Below are the code and all the weights of a small trained network. Each question names an input and a class and asks about switching units off, where a switched-off unit gives its printed mean instead of its output.

import numpy as np


def w(rows, s, z=0):
    codes = np.array(rows[::2]) - 128.0
    scale = np.full(codes.shape[1], s)
    scale[-1] = z or s
    return codes * scale


def f(y):
    return np.maximum(y, 0)


def log_softmax(a):
    a = a - a.max(-1, keepdims=True)
    return a - np.log(np.exp(a).sum(-1, keepdims=True))


def net(x, mask):
    res = np.array(x, float).reshape(1, 7) / 4 @ E
    y = f(res @ A[0][:, :-1].T + A[0][:, -1])
    res = res + np.where(mask, y, B[0][:, -1]) @ B[0][:, :-1]
    return log_softmax(res[-1] @ U[:, :-1].T + U[:, -1])


A, B = {}, {}
E = w([
[129,130,127],'x0',
[199,250,84],'x1',
[126,127,128],'x2',
[129,126,129],'x3',
[184,147,255],'x4',
[128,132,129],'x5',
[233,65,111],'x6',
],0.0073)
A[0] = w([
[67,158,168,82],'N1',
[109,119,65,26],'N2',
[151,162,111,45],'N3',
[98,54,160,46],'N4',
[232,41,105,27],'N5',
[104,157,163,27],'N6',
[129,205,130,124],'N7',
[78,44,153,50],'N8',
[50,173,88,133],'N9',
[225,124,84,110],'N10',
[120,137,23,87],'N11',
[49,215,180,54],'N12',
[142,87,123,133],'N13',
[36,189,136,56],'N14',
[172,188,101,62],'N15',
[96,80,149,2],'N16',
[89,120,55,56],'N17',
[62,175,135,70],'N18',
[148,176,122,99],'N19',
[97,120,80,79],'N20',
[152,145,213,30],'N21',
[192,225,95,80],'N22',
[153,125,203,15],'N23',
[141,136,172,66],'N24',
[155,171,109,37],'N25',
[95,152,133,94],'N26',
[76,138,71,112],'N27',
[149,159,112,52],'N28',
[151,193,249,101],'N29',
[79,69,195,95],'N30',
[179,192,104,61],'N31',
[147,162,114,45],'N32',
],0.012,0.0087)
B[0] = w([
[188,148,105,165],'N1',
[113,25,117,142],'N2',
[100,131,86,135],'N3',
[69,150,71,172],'N4',
[255,114,24,190],'N5',
[142,60,80,131],'N6',
[71,189,145,197],'N7',
[51,145,77,191],'N8',
[185,210,175,213],'N9',
[209,188,163,210],'N10',
[127,44,182,196],'N11',
[224,161,85,188],'N12',
[140,175,152,171],'N13',
[203,91,51,177],'N14',
[83,127,69,170],'N15',
[66,168,61,136],'N16',
[109,28,119,167],'N17',
[181,104,76,161],'N18',
[92,133,103,165],'N19',
[114,66,130,156],'N20',
[126,38,127,167],'N21',
[34,133,70,222],'N22',
[123,31,137,150],'N23',
[124,87,135,143],'N24',
[89,135,75,139],'N25',
[152,117,105,143],'N26',
[85,90,197,189],'N27',
[101,129,83,134],'N28',
[128,36,209,254],'N29',
[61,178,92,208],'N30',
[79,124,58,177],'N31',
[98,139,98,133],'N32',
],0.035,0.0064)
U = w([
[105,196,5,92],'0',
[175,79,92,73],'1',
[186,190,74,250],'2',
[252,186,15,69],'3',
],0.0043,0.013)

Each question gives the input, the list of numbers given to net, and the class t.
The units are the neurons (one row each of A and B). Each row of codes is followed by its name. A weight is (code - 128) times the scale printed after its matrix; where a second scale follows, it is the last column's (A, B and U).
mask holds one flag per neuron, in row order. A switched-off neuron (its flag False) gives its mean, the last column of its row in B, instead of its output. The means were averaged over made-up inputs and are rounded, as every weight is.
A unit's drop is (log p(t) with every unit on - log p(t) with that unit switched off) / (log p(t) with every unit on - log p(t) with every unit switched off).
The circuit of an input: a set's keep is (log p(t) with only the set's units on - log p(t) with every unit switched off) / (log p(t) with every unit on - log p(t) with every unit switched off). Starting from the 12 units with the biggest drops (on a tie, the unit counted first), units are removed one at a time, each time the one whose removal leaves the highest keep (on an exact tie, the one counted first), for as long as the keep stays at least 0.8.
circuit, biggest first: the units of the circuit, biggest drop first
unit that matters most: the unit with the biggest drop
top k neurons: the k neurons with the biggest drops, biggest first
drop of u: that unit's drop, to one decimal
input [8,5,-7,1,5,8,-8], class 3: unit that matters most	N12
input [3,6,-7,-3,-2,4,8], class 3: top 2 neurons	[N10; N5]
input [-3,-2,-5,4,5,-1,-3], class 1: top 2 neurons	[N29; N9]
input [-7,-3,0,3,-4,3,-8], class 3: circuit, biggest first	[N14; N12]
input [0,2,-5,-1,1,5,-6], class 3: circuit, biggest first	[N12; N14]
input [-7,1,7,-3,-8,8,-8], class 1: top 2 neurons	[N27; N11]
input [-2,-1,3,5,-5,5,3], class 1: circuit, biggest first	[N11; N30]
input [-4,0,-2,8,-3,-8,5], class 3: top 2 neurons	[N5; N29]
input [-8,-6,6,-5,5,4,-8], class 3: circuit, biggest first	[N12; N14]
input [3,8,1,7,3,3,-8], class 0: top 4 neurons	[N22; N7; N31; N15]
input [-3,-5,3,-6,-4,-4,6], class 3: top 2 neurons	[N5; N22]
input [6,0,-5,6,8,0,8], class 1: top 3 neurons	[N29; N23; N21]
input [1,3,2,-1,-6,8,1], class 1: top 2 neurons	[N11; N17]
input [3,1,-2,2,-2,4,-5], class 3: unit that matters most	N14
input [-7,8,8,-2,7,7,-4], class 0: top 2 neurons	[N22; N7]
input [-4,6,-2,-4,-6,2,-7], class 3: drop of N18	0.6
input [-6,-6,6,-6,1,4,-1], class 0: drop of N2	0.0
input [1,-3,-6,-7,-2,-8,-8], class 3: drop of N12	0.1
